Here is a tiny trained network, its code and every weight. The questions are about switching its units off for an input and a class, where a switched-off unit gives its printed mean instead of its output.

import numpy as np


def w(rows, s, z=0):
    codes = np.array(rows[::2]) - 128.0
    scale = np.full(codes.shape[1], s)
    scale[-1] = z or s
    return codes * scale


def f(y):
    return y / 2 * (1 + np.tanh(0.7978845608 * (y + 0.044715 * y**3)))


def log_softmax(a):
    a = a - a.max(-1, keepdims=True)
    return a - np.log(np.exp(a).sum(-1, keepdims=True))


def net(x, mask):
    res = np.array(x, float).reshape(1, 2) / 4 @ E
    y = f(res @ A[0][:, :-1].T + A[0][:, -1])
    res = res + np.where(mask, y, B[0][:, -1]) @ B[0][:, :-1]
    return log_softmax(res[-1] @ U[:, :-1].T + U[:, -1])


A, B = {}, {}
E = w([
[44,161,47,107,47,204],'x0',
[245,173,10,83,91,11],'x1',
],0.013)
A[0] = w([
[82,140,110,160,65,219,115],'neuron 1',
[165,170,129,18,64,110,253],'neuron 2',
[150,154,108,69,89,157,120],'neuron 3',
[94,97,156,137,183,174,112],'neuron 4',
[173,117,79,139,191,78,232],'neuron 5',
[109,143,82,137,113,98,93],'neuron 6',
[77,92,151,170,141,149,174],'neuron 7',
[158,152,79,111,73,93,252],'neuron 8',
[117,124,179,166,154,100,124],'neuron 9',
[129,164,164,118,94,142,94],'neuron 10',
[86,134,128,143,105,160,147],'neuron 11',
[107,150,226,120,133,112,208],'neuron 12',
[104,105,171,193,190,164,189],'neuron 13',
[110,118,179,169,196,131,157],'neuron 14',
[87,111,106,121,73,227,167],'neuron 15',
[126,111,217,200,198,128,207],'neuron 16',
[121,100,100,70,88,114,187],'neuron 17',
[193,90,135,109,190,46,153],'neuron 18',
[164,168,152,73,169,58,182],'neuron 19',
[124,70,145,177,219,109,50],'neuron 20',
[45,132,95,151,83,165,109],'neuron 21',
[124,119,142,102,89,110,139],'neuron 22',
[131,86,199,252,211,115,158],'neuron 23',
],0.015,0.0043)
B[0] = w([
[88,56,178,88,150,131,221],'neuron 1',
[116,92,117,182,140,84,210],'neuron 2',
[159,123,98,150,138,103,169],'neuron 3',
[93,177,165,153,39,119,207],'neuron 4',
[110,91,116,155,173,122,205],'neuron 5',
[135,144,117,172,116,106,161],'neuron 6',
[68,148,159,132,71,152,205],'neuron 7',
[108,119,127,201,142,125,218],'neuron 8',
[166,151,50,187,154,122,178],'neuron 9',
[115,151,154,97,145,145,134],'neuron 10',
[99,129,171,64,100,157,177],'neuron 11',
[126,139,125,200,118,125,198],'neuron 12',
[115,169,147,253,68,150,229],'neuron 13',
[134,124,81,187,98,172,208],'neuron 14',
[41,83,159,93,149,111,225],'neuron 15',
[157,162,83,223,149,148,247],'neuron 16',
[133,116,105,171,140,105,169],'neuron 17',
[64,64,100,81,221,137,227],'neuron 18',
[106,104,86,78,196,136,201],'neuron 19',
[218,177,110,160,174,112,195],'neuron 20',
[99,42,132,122,155,141,209],'neuron 21',
[138,110,136,147,150,97,135],'neuron 22',
[206,155,53,242,82,138,251],'neuron 23',
],0.011,0.022)
U = w([
[59,98,172,161,91,140,175],'0',
[70,59,126,5,175,149,201],'1',
[133,201,118,160,71,218,115],'2',
[150,145,104,53,99,105,40],'3',
[205,128,141,104,33,150,35],'4',
[176,124,37,148,154,104,214],'5',
[155,153,128,9,122,144,2],'6',
],0.012,0.0034)

Each question gives the input, the list of numbers given to net, and the class t.
The units are the neurons (one row each of A and B). Each row of codes is followed by its name. A weight is (code - 128) times the scale printed after its matrix; where a second scale follows, it is the last column's (A, B and U).
mask holds one flag per neuron, in row order. A switched-off neuron (its flag False) gives its mean, the last column of its row in B, instead of its output. The means were averaged over made-up inputs and are rounded, as every weight is.
A unit's drop is (log p(t) with every unit on - log p(t) with that unit switched off) / (log p(t) with every unit on - log p(t) with every unit switched off).
The circuit of an input: a set's keep is (log p(t) with only the set's units on - log p(t) with every unit switched off) / (log p(t) with every unit on - log p(t) with every unit switched off). Starting from the 12 units with the biggest drops (on a tie, the unit counted first), units are removed one at a time, each time the one whose removal leaves the highest keep (on an exact tie, the one counted first), for as long as the keep stays at least 0.8.
circuit, biggest first: the units of the circuit, biggest drop first
top k neurons: the k neurons with the biggest drops, biggest first
drop of u: that unit's drop, to one decimal
input [7,4], class 0: circuit, biggest first -> neuron 23
input [-3,-1], class 5: top 2 neurons -> neuron 7; neuron 4
input [-1,1], class 1: top 2 neurons -> neuron 23; neuron 16
input [5,2], class 0: top 3 neurons -> neuron 18; neuron 19; neuron 8
input [8,4], class 0: top 2 neurons -> neuron 18; neuron 8
input [2,0], class 1: top 2 neurons -> neuron 13; neuron 23
input [7,3], class 0: top 2 neurons -> neuron 18; neuron 19
input [-4,8], class 1: top 2 neurons -> neuron 18; neuron 23
input [-8,-4], class 2: top 2 neurons -> neuron 13; neuron 4
input [6,1], class 1: top 2 neurons -> neuron 13; neuron 23
input [-8,8], class 1: drop of neuron 18 -> 0.3
input [-3,4], class 1: drop of neuron 23 -> 0.2
input [-7,-4], class 2: drop of neuron 7 -> 0.0
input [4,0], class 1: top neuron -> neuron 13
